Below are the code and all the weights of a small trained network. Each question names an input and a class and asks about switching units off, where a switched-off unit gives its printed mean instead of its output.

import numpy as np


def w(rows, s, z=0):
    codes = np.array(rows[::2]) - 128.0
    scale = np.full(codes.shape[1], s)
    scale[-1] = z or s
    return codes * scale


def norm(h):
    return h / np.sqrt((h * h).mean(-1, keepdims=True) + 1e-5)


def f(y):
    return np.maximum(y, 0)


def log_softmax(a):
    a = a - a.max(-1, keepdims=True)
    return a - np.log(np.exp(a).sum(-1, keepdims=True))


def net(x, mask):
    res = np.array(x, float).reshape(1, 2) / 4 @ E
    u = 0
    for l in range(3):
        y = f(norm(res) @ A[l][:, :-1].T + A[l][:, -1])
        res = res + np.where(mask[u : u + 10], y, B[l][:, -1]) @ B[l][:, :-1]
        u += 10
    return log_softmax(norm(res)[-1] @ U[:, :-1].T + U[:, -1])


A, B = {}, {}
E = w([
[164,126,148,64,18,168],'x0',
[173,201,117,35,128,2],'x1',
],0.0076)
A[0] = w([
[155,232,201,131,18,176,99],'0.n0',
[246,70,201,126,186,147,101],'0.n1',
[194,79,118,136,236,148,28],'0.n2',
[30,100,44,160,132,199,98],'0.n3',
[121,47,92,184,177,54,201],'0.n4',
[95,49,134,253,111,152,144],'0.n5',
[107,206,26,63,158,135,186],'0.n6',
[159,98,129,156,33,152,105],'0.n7',
[74,101,102,155,229,128,3],'0.n8',
[136,170,181,91,100,94,168],'0.n9',
],0.0052,0.0026)
B[0] = w([
[67,172,167,100,54,143,203],'0.n0',
[109,165,105,113,129,142,132],'0.n1',
[87,143,72,129,96,76,160],'0.n2',
[200,162,150,88,132,96,215],'0.n3',
[116,161,172,20,79,128,230],'0.n4',
[119,32,159,54,169,57,254],'0.n5',
[123,5,145,130,92,143,211],'0.n6',
[118,234,88,91,58,22,190],'0.n7',
[69,255,129,224,21,167,190],'0.n8',
[97,57,65,186,136,117,199],'0.n9',
],0.0044,0.0046)
A[1] = w([
[225,254,162,99,94,81,187],'1.n0',
[125,173,109,205,189,116,41],'1.n1',
[117,62,131,146,168,94,106],'1.n2',
[97,94,112,128,124,218,145],'1.n3',
[82,112,126,103,74,118,75],'1.n4',
[79,143,30,180,161,103,183],'1.n5',
[141,104,159,169,105,197,128],'1.n6',
[167,45,80,176,139,183,39],'1.n7',
[76,114,115,199,168,174,254],'1.n8',
[188,120,140,149,144,133,72],'1.n9',
],0.0088,0.0023)
B[1] = w([
[121,71,76,209,180,192,254],'1.n0',
[121,184,119,121,47,123,166],'1.n1',
[61,147,169,160,83,218,180],'1.n2',
[197,113,31,128,150,42,191],'1.n3',
[55,149,199,178,230,163,195],'1.n4',
[118,192,163,48,3,203,194],'1.n5',
[138,134,42,112,146,54,184],'1.n6',
[176,103,102,128,212,36,163],'1.n7',
[178,183,100,48,123,59,206],'1.n8',
[135,139,127,86,135,147,128],'1.n9',
],0.0053,0.0066)
A[2] = w([
[50,102,243,158,232,163,49],'2.n0',
[160,238,143,187,73,104,104],'2.n1',
[143,136,117,108,159,160,102],'2.n2',
[198,58,67,145,172,102,136],'2.n3',
[162,239,119,184,242,106,107],'2.n4',
[173,90,165,151,2,231,3],'2.n5',
[159,133,135,109,144,144,89],'2.n6',
[75,153,192,217,209,86,137],'2.n7',
[156,124,160,237,108,192,115],'2.n8',
[217,96,74,103,192,63,94],'2.n9',
],0.0073,0.0037)
B[2] = w([
[136,143,185,214,120,168,179],'2.n0',
[142,112,100,84,102,143,183],'2.n1',
[115,125,125,138,173,111,128],'2.n2',
[159,181,117,166,160,31,234],'2.n3',
[99,122,149,36,58,199,176],'2.n4',
[104,186,90,55,106,120,196],'2.n5',
[136,134,152,81,123,90,128],'2.n6',
[141,129,138,171,104,168,177],'2.n7',
[156,121,150,115,147,82,148],'2.n8',
[184,77,110,254,163,81,254],'2.n9',
],0.0098,0.0054)
U = w([
[78,192,81,16,36,135,196],'0',
[199,101,77,204,185,2,195],'1',
[100,138,245,251,123,233,148],'2',
[122,77,171,82,215,154,21],'3',
[138,67,148,94,207,180,2],'4',
[144,94,159,103,204,169,20],'5',
],0.013,0.0065)

Each question gives the input, the list of numbers given to net, and the class t.
The units are the neurons (one row each of A and B). Each row of codes is followed by its name. A weight is (code - 128) times the scale printed after its matrix; where a second scale follows, it is the last column's (A, B and U).
mask holds one flag per neuron, layer by layer. A switched-off neuron (its flag False) gives its mean, the last column of its row in B, instead of its output. The means were averaged over made-up inputs and are rounded, as every weight is.
A unit's drop is (log p(t) with every unit on - log p(t) with that unit switched off) / (log p(t) with every unit on - log p(t) with every unit switched off).
most important unit: the unit with the biggest drop
top k neurons: the k neurons with the biggest drops, biggest first
k most important neurons of layer l: the k neurons of layer l with the biggest drops, biggest first
drop when u is switched off: that unit's drop, to one decimal
input [7,8], class 1: most important unit	1.n5
input [-5,-5], class 0: top 4 neurons	0.n8; 0.n6; 1.n2; 1.n8
input [-3,-1], class 2: top 2 neurons	0.n4; 0.n5
input [3,-2], class 2: top 3 neurons	1.n4; 0.n7; 1.n5
input [-5,5], class 0: top 2 neurons	0.n5; 1.n3
input [-3,1], class 2: 2 most important neurons of layer 0	0.n4; 0.n9
input [-8,-7], class 0: top 3 neurons	1.n8; 0.n8; 1.n5
input [-3,2], class 2: 2 most important neurons of layer 0	0.n4; 0.n6
input [0,3], class 2: 3 most important neurons of layer 0	0.n6; 0.n3; 0.n9
input [2,-4], class 1: top 2 neurons	1.n3; 0.n4
input [-2,-3], class 2: 2 most important neurons of layer 0	0.n5; 0.n3
input [-2,0], class 2: drop when 0.n9 is switched off	0.0
input [-8,-5], class 0: drop when 1.n8 is switched off	0.4
input [1,2], class 2: drop when 1.n4 is switched off	0.7
input [3,-4], class 1: drop when 0.n8 is switched off	1.0
